Each row has a class, written after it.
[ 217 -434  190  -67   76   29  -78  335  363 -341  127  201   89  305
    0   97    3  316  -77  156   10  132 -168   51  133 -504  250 -113
 -460   24  345  171   40  211  167 -256 -218] -> Z
[ -34  272   21   71   -4   16   18   11  -54   31  -23    6   17 -178
   18  -83   22  -71   55   39   32  -50   99  -91    6  136  -36   83
  157   43   54 -165  -75  -22  -45  -14  -29] -> Z
[ 188 -497  242 -338  -48   28  188   -9   72 -216  551   79   20  580
  196  223 -378  316  123 -129 -140   -3  -32  288 -110  227  -97  214
 -339 -470   77  612 -298 -242 -231 -196 -265] -> R
[ -15  -92  127   24   42  -54  -44   47  145 -128   82  -92   72  211
   53   89  -41  190   -6   -3   48   60  -35   35   18 -215   32  -69
 -199  -70  122  137  -27   41   60 -142 -123] -> Y
[-223  352  -17  144  -23  -58  -39 -187 -188  146 -233 -252  -74 -140
    5  -54   58 -169   52  -29   69 -109  136 -108  -40  186 -107  -31
  154  -11   -5 -103  -57 -111   -3  -10    4] -> W
[ -30 -170   69  -25    1 -115   -2  144   83   -4  207    5  119  179
   56   64   36  117    6   93  -78    3  -49  -34  -53 -211   -1  -86
  -88 -141   91  122  -38  133  -60  -71 -134] -> B
[-205  232 -127  122  -86  -17  -59 -113  -71   86 -321  -48  -81 -214
   -3 -136   66 -387  142  126   -3 -142  172  -79 -113  158 -184   37
  120  -24  -94   -7  -36 -135  -67  108  134] -> H
[ -21 -166  -27 -147 -123   69  151 -146  -88    4   88   88 -117  135
  130    8 -177 -264  216   74 -127 -147  148  118 -231  400 -293  217
  -40 -376  -71  412 -249 -327 -286   55   12] -> Y
[-308  471 -116  356   70 -166 -199   89  -25  166 -388 -243   63 -401
 -110 -138  352 -182  -47  161  102  -87   48 -354   68 -283   93 -249
  231  220   22 -458  172  232  132   99   46] -> R
[-112  413  -52   84  -72   11   67 -110 -204  177 -120  -66  -41 -287
  -18 -130   33 -217  122   46   38 -122  207 -144  -48  360 -148  126
  335  -16  -25 -232 -147 -135 -101   55   14] -> K
[  -4 -106  131  -12   20  -43  -13  -10  105 -108   89  -60   53  200
   62   60  -58  136   12  -37    9   33   -9   63    2  -81  -14  -28
 -188 -129  111  147  -51  -36   37 -176 -128] -> Y
[-161  277 -159  123  -71  -14  -72 -174 -210  134 -406 -137  -51 -343
  -78 -169   56 -470  140  -27   52 -155  125 -225   -6  176   68  -42
  289   70 -214 -188   48 -122   32  125   93] -> L
[  20 -181  163  100   88  -84 -130  141  339 -256   62  -12  158  233
   33   64   -3  287  -52   65   84  123 -109   15   99 -470  171 -183
 -307   -5  181  113   55  165  175 -255 -112] -> T
[  -6  -20  -29   54  -10  -31 -130   21   71  -38 -202  -36   54 -114
  -95  -61   38 -175   85    7   81  -28  -24 -154   57 -187  196 -144
   35   67  -98  -73  100   46  147   27    5] -> E
[-118  -19  -16  -71  -72  -47  122  -42 -214  136  178  -57   14   34
  111   35    4 -153  104   30 -138 -125   90  -64 -180  283 -202   95
  131 -271  -27   85 -161  -97 -226   32  -97] -> L
[  56 -278  142 -111    2  -76   41  157   92  -57  331   41  143  285
   89  115  -29  202   12   75 -105   32  -81   -6  -65 -196    9  -34
 -140 -205  137  227  -89  110 -115 -104 -198] -> B
[  28 -217   18  -72  -70   60   69  -55   61  -90   80  118  -56  181
   95   40 -131 -124  139   97  -77  -52   56  133 -161  148 -182  134
 -148 -261   -1  375 -169 -209 -174  -10   19] -> Y
[  47 -221   51  146  101  -50 -229  287  512 -329 -137   86  123  176
    1   21   63  166  -34  255  118  146 -167   15   99 -699  186 -226
 -409   95  126  121  146  254  199 -189   18] -> Z
[ -30   85  -36   50  -25   30   63   83 -134    0 -140   50 -160 -155
  -21  -55  103 -177  -11  126  -44 -104  128  -87   41  127  -20   50
    8   88  199  -96  -36   -9   53  -79 -118] -> H
[ 251 -508  163 -107   30  -18 -143  224  380 -370  168  179  207  310
    9   68 -126  169   82   48    9  132 -176    9  107 -532  353 -133
 -339  -41   30  345   91  156  139 -120 -138] -> H
[-127  119  -11   97   18 -136  -65   99   -4   98  -20 -104  100  -74
   -8  -24  175  -41    8   84  -23  -58   18 -163  -38 -121    7  -80
   88  -35   47 -106   20  135  -38    7  -82] -> R
[ 143 -487   97 -189  -52   32   40   92  234 -285  267  226   14  395
  139  115 -200   73  139  139 -110   40  -51  201 -131 -109  -81   73
 -376 -296   62  584 -142 -100 -118 -128  -58] -> H
[ -24 -138   91 -151  -37    2  110 -157  -81  -40  232  -77  -20  237
  109   82 -200   47   93 -125  -85  -43   63  106 -106  284 -163  128
  -85 -270   26  250 -184 -213 -138 -147 -137] -> Z
[-184  671 -122  315   14  -22 -104  -19  -88  158 -375 -140    1 -474
 -114 -213  229 -226   29  112  149  -77  141 -274  100   26   46  -58
  356  260  -48 -485   79   95  111   62   81] -> Q
[-244  297  -99  166    5 -115  -23    2 -165  242 -144 -200   -1 -212
  -11  -69  206 -212   -2   88    0 -100  110 -210  -20  -11 -108  -90
  269   -5  -24 -219   -4   46  -75   84    4] -> E
[  15  -89  -28 -159 -134  110  254 -103 -361   92   45   76 -252    0
   70   10  -97 -297  103   43 -177 -211  194   60 -121  571 -186  288
   81 -244  143  219 -276 -311 -266  -44 -147] -> T
[ -91  225 -104  203    7  -59 -214  -13   62   28 -401 -111   52 -308
 -159 -147  151 -256   73   54  145  -52   -3 -261   77 -217  263 -197
  142  216 -134 -244  172   97  180   81   68] -> R
[  39  -99  -26  -28  -48  -20  -70  -24   20  -28  -86   -4   58  -41
  -69  -41  -25 -191  121  -42   37  -41   -8  -95  -10  -33  134  -41
   48  -39 -119   19   41  -41   64   16  -15] -> E
[-129  320 -124  113  -71    7  -65 -221 -226  218 -359 -149  -63 -357
 -120 -171   84 -476  114  -52   38 -161  148 -223  -47  276   14  -23
  339   38 -177 -240   37 -175   46  210   82] -> Y
[ -70  -49  -43   21  -44   12   -5   24   81  -59  -83   32  -58   46
   41  -24  -36 -144  112  148  -28  -69   40   30  -70  -11  -88   28
 -109 -134  -30  226  -77 -102 -110    2   35] -> R
[-142  550  -89  258   30  -24  -97   30  -54   87 -315 -100   -1 -418
  -62 -160  207 -190   43  139  146  -65  122 -252   59   -7   61  -56
  274  216   14 -392   57   74   98   60   61] -> Q
[ -63  401   11  246   61  -42 -154  155  113  -13 -251  -38   89 -297
  -78 -126  172    7  -32  118  156   29   29 -217  121 -247  153 -113
  124  265   77 -391  114  198  186   -4   27] -> B
[  56 -160   60  213  126  -87 -291  358  566 -303 -186   71  162  127
  -48  -12  139  190  -82  266  147  162 -192  -16  149 -793  270 -270
 -398  158  119   35  225  328  244 -171   27] -> R
[ -45   95  -89   67  -27   -9  -96  -79  -56   34 -267  -70  -12 -225
  -81 -139   18 -338  105   21   31  -79   86 -188   33   11  126  -60
  151   42 -125  -98   84  -87  102   76   33] -> K
[  80 -332   38  -78  -21   -2  -17  127  264 -211   91  149   54  286
   82   58 -101   69   92  134   -8   66  -74  133  -60 -223  -51    2
 -307 -183   28  353  -65    8  -51 -159    8] -> E
[ -11 -125  121 -107  -25  -12   29  -96   25  -80  155  -70   54  212
   71   67 -141  126   51  -92  -28  -10   11   73  -81  116  -98   51
 -130 -197   54  152 -124  -94  -44 -164 -130] -> Z
[ -25  -45  117   69   61  -99 -133   97  230 -172   -4 -127  113  186
    8   62    9  255  -48   59   89   87  -75    0   85 -395  114 -164
 -242    8  145   47   42  122  193 -199 -118] -> K
[ -15  -26  -28   11  -51    8  -38 -102  -65   35 -128  -30   26  -89
  -61  -88  -34 -271  126  -62  -10  -71   55 -108    1   67   91   -7
  109  -54 -132   37   12  -95   -3   90   -7] -> Y
[ -77   47  -34  151  -10  -50 -159  100  221  -98 -266    4   32  -13
  -24  -63   67 -135   74  222   60  -12   -3  -55  -25 -281   18 -110
 -121   11   30   65   44   48   58  -28   78] -> B
[ 105  -71   88  223  135  -97 -273  444  458 -260 -329   98  133  -63
 -127  -48  255  199 -211  244  152   96 -134 -132  225 -703  368 -252
 -286  312  345 -270  287  481  425 -197 -102] -> T
[ 299 -378  236 -130   58  -27   -9  341  415 -357  453  221  211  399
   62  162 -133  507  -45   83   31  197 -203  124   65 -417  181  -29
 -376  -79  190  264  -54  205   41 -231 -194] -> R
[  44 -145  -20 -136  -96   30   59 -186 -122   40   59    4  -31   43
    2   -4 -156 -247  172 -122  -58 -119   67  -39 -122  303  -20   91
   91 -236 -148  201  -97 -210  -98   44  -47] -> W
[   2 -135  143   43   59  -56  -84  107  228 -202   84  -81  104  258
   26  102  -11  241  -17   50   51   74  -88   35   52 -344  102 -127
 -262  -41  139  151   11  104  118 -215 -137] -> Q
[-165  356   20  288   87 -110 -211   32  163  -48 -326 -236   69 -167
  -81  -58  170   44  -63   70  169   25  -15 -175  112 -319  129 -223
  -23  198   85 -273  124  150  235 -124   -6] -> R
[ -13 -128   57  -63   -3  -98   22   84   39   -8  258  -23  119  133
   51   69   11   81   34   53  -96  -14  -15  -55  -57  -78  -31  -30
  -30 -177   62  104  -72  106 -105  -61 -185] -> Z
[ 303 -709  186 -206    7  -38  -61  266  412 -436  366  238  232  491
   45  148 -190  302   68   35  -20  170 -239  104   66 -531  340 -112
 -468 -154   37  474   42  161  112 -230 -193] -> L
[  -8 -164   69  -42    6 -130   -5  140   90    2  214  -16  132  178
   68   79   45  128  -14   92  -69    0  -52  -43  -42 -211   16  -94
  -58 -193   95  115  -50  132  -68  -33 -140] -> T
[ -59  357  -10  165   41  -19  -34   60   17   30 -121  -35   43 -253
   -9 -107   80   -9    2   90  102   25   86 -167   80  -57   24   10
  150  168   64 -286   16   84   62  -33    6] -> K
[  59 -318   93 -120  -15  -94   43  164   76  -82  345   65  145  303
   91  138   -9  206   -6   67  -97   38 -103   45  -88 -202   -7  -38
 -173 -214   80  245  -56  121  -87 -100 -165] -> L
[   9  184   45   53   15   17   34   73  -12  -11   65   42   38 -102
   38  -37   -6   33   47   39   51    3   51  -53   15   68   -3   83
  100   49   78 -115  -85   16  -61  -23  -44] -> Z
[ -56  -21  -19   66  -44    0  -90   62  140  -79 -151   37   12   52
    2  -47   13 -112   93  169   41  -19    1   31  -15 -182  -41  -40
 -124  -57  -20  132  -17  -20  -19  -21   83] -> E
[  75 -220   42   -7    1  -25 -127   84  163 -177 -113   58   93   20
  -27  -29  -51 -109   91    8   21   13  -52  -98   53 -253  216  -91
 -107   29  -57   84   90   58  124   -9  -19] -> H
[ -89  128   74  148   52  -84 -139   15  140  -99 -114 -162   73   21
  -20   18   57  121  -32   21   95   42  -17  -83   73 -272   75 -169
  -98   89   85  -89   60  121  189 -145  -69] -> H
[ 233 -332  182 -210  -21   77  146  148  146 -209  470  203  102  330
  149  117 -218  256  100   54  -65   68  -22  138  -48   51  -41  185
 -187 -268  140  327 -212  -64 -151 -155 -201] -> K
[-307  540 -106  230  -27  -82  -55 -220 -231  238 -372 -327  -96 -312
  -46 -123  137 -310   55   -4  103 -155  199 -188  -30  238 -155  -59
  298   42  -58 -320  -28 -142   37   16   60] -> E
[-258  302 -108   14  -80  -75   97 -216 -375  340  -43 -188  -68 -240
   13  -66  108 -320   76  -25 -118 -216  191 -154 -173  435 -265   63
  365 -149  -64 -138 -131 -148 -219  144  -34] -> Z
[  57   62   35  -64  -54   51  126    6  -73   18  192   93   13   -6
   73  -13  -74  -33  144   18  -28  -48  103  -16  -87  269  -71  186
  109 -112    7   72 -155  -91 -135  -16  -93] -> Q
[ -13 -177   46 -173  -60  -49  166  -15 -130  108  349    0   24  204
  115  106  -59   13   89  -19 -168  -83   46   21 -141  218 -187   89
   51 -337    3  235 -203  -66 -241    9 -180] -> Y
[ -71  411  -40  115  -26    9    6  -18  -97   88 -116  -41   -4 -283
  -40 -108  100 -127   61   70   74  -70  120 -152   -3  156  -20   43
  246   94    2 -244  -44    3   11   17   -7] -> Q
[ -54 -113  -23   13  -65   19   -1  -34   86  -74  -94   75  -48   71
   73  -26  -64 -180  136  157  -22  -70   50   57 -112   37 -107   58
 -117 -183  -15  259 -104 -145 -125  -30   65] -> T
[  -1 -172  141   49   73  -87 -148  160  330 -262   37  -38  183  250
   39   52  -13  319  -47   34   90  130 -139   -4  114 -513  180 -209
 -344    8  111   70   98  221  219 -273 -117] -> L
[  17   58  -10   40  -14   27   48  118  -61  -30 -103   51 -141  -95
  -53  -40   89 -100  -27  138  -20  -84   70  -60   44   76   41   50
  -60   58  193  -55  -43    2   39 -139 -145] -> R
[ -74  -35  -42  102  -13    4 -101   43  171 -133 -209   55   -8  -12
   17  -54   17 -173   87  176    5  -24   30  -31  -49 -156  -74  -36
 -125  -40  -14  115   16   -5   22  -29  105] -> H
[ 178 -522  234 -146   52  -34  -31  215  389 -391  410   98  185  560
  103  202 -146  496  -18   15    3  172 -200  205   47 -447  159  -63
 -520 -149  183  430  -23  149  101 -341 -243] -> Q
[  20  -43   -9   29  -23   -4  -97    4   33  -46 -165  -12   37  -63
  -60  -66   -6 -169  110   30   44  -46  -28 -127   35 -131  225  -87
   25   31  -81   69   30  -23   36   54   -6] -> R
[ -68   -1   30   61   46  -93  -56  150   63   -1   84  -50  117   49
   13   29  143   94  -16  109  -32   19  -57  -95   20 -280   69 -119
  -34  -32   80    7   46  190    7  -39 -110] -> Q
[  50 -118   15 -191 -150  120  218  -68 -339   79   93  104 -215   41
   31   12  -88 -222   91   40 -185 -194  144   77 -133  532 -150  256
   20 -219  179  183 -250 -282 -200  -43 -171] -> B
[ -59  210  -60  187    7   13  -80  110  -52   37 -346  -31 -127 -260
  -98  -72  225 -190  -56  170   75  -92   70 -168   78  -94  102  -67
   25  213  194 -267   77  138  151  -81  -63] -> W
[ -25  -39  114  -39   -2  -29   23  -56   21  -71  131  -93   25  193
   68   48 -111  120   22  -26  -19   12   40   61  -22   55  -83   42
 -124 -175   94  147 -111 -132    0 -152 -125] -> K
[ -51  171  -70  106  -56  -43 -118 -121  -39   59 -290  -71   44 -235
 -133 -144   53 -302  103  -40   45  -79   58 -190   22   22  113  -81
  183   89 -152 -170   91  -15  121   72   54] -> H
[ -27   75  -11  183   53  -70 -249   88  186  -78 -330  -65  133 -176
 -141 -114  126 -112   22   56  130   22  -68 -232  146 -462  329 -273
    7  218  -22 -192  205  197  248   15   10] -> Z
[  80 -355  133 -129   10  -92   65  217  127  -83  421   84  128  326
   94  144  -39  232    2   68  -94   62  -85   41  -46 -207  -13  -15
 -186 -210  130  253  -78  127  -93 -134 -213] -> E
[-233  244 -161   95  -95   27   39 -197 -217  160 -324  -60 -169 -246
   15 -144   25 -498  161   80  -45 -194  221  -54 -141  381 -273  121
  191 -108 -129   14 -104 -260 -167  148  164] -> Y
[ -26 -101  113  -89  -42   -9  100  -83  -63  -69  188  -53  -46  204
  110   97 -158   57   80  -51  -45  -35   63   98  -77  199 -131   94
  -98 -179   60  236 -191 -182  -94 -104 -121] -> H
[ 164 -107  167   76   79  -29  -86  287  352 -260  175  167  180  115
   10   52   15  365  -66  123  102  163 -138    2  137 -463  237 -104
 -221   89  187  -18   44  265  151 -187 -110] -> T
[ -76   67  -90   57  -43   10  -53 -125  -82   73 -239  -44  -33 -221
  -78 -103   25 -339  130  -30   37 -112   76 -173  -13  103   85  -42
  169   15 -173  -89   33  -90   38  121   38] -> Y
[-114  121   11   78    1 -110  -58   86   -6   97    6  -97  115  -31
   -5   -8  146   20   13   86   -7  -42  -14 -132  -28 -143   12  -80
   81  -28   63  -74  -14  138  -74   21  -75] -> R
[ 244 -626  191 -267  -63   33   36  185  318 -347  367  284  111  559
  129  139 -282  235  110   79 -132   91 -126  287  -98 -143  -28  136
 -488 -353  122  630 -158  -51 -131 -206 -133] -> B
[-153  308 -160  130  -49   -5 -131 -180 -174  132 -460 -177  -23 -376
 -126 -180   98 -469  145  -36   58 -145  112 -265   23  104  149  -58
  314  118 -199 -188   96  -78   75  155   73] -> Q
[   4  110    4  192   37  -28 -136  259  123  -84 -294   26  -17 -173
 -108  -86  224  -46  -75  215   94   18   -6 -116  195 -375  224 -124
 -115  284  251 -230  145  255  221 -175  -92] -> E
[  24  -64  152  215  156 -186 -350  427  459 -203 -188  -18  242   67
  -45    7  284  230 -110  253  163  134 -146 -153  182 -899  350 -372
 -240  230  238 -117  249  448  319 -129  -73] -> E
[ 308 -664  240 -272   30   99   85  208  250 -376  452  238   50  548
   81  188 -222  321  -32   42 -106  150 -161  212   22 -196  103   80
 -489 -205  321  490 -114  -30  -37 -286 -245] -> Z
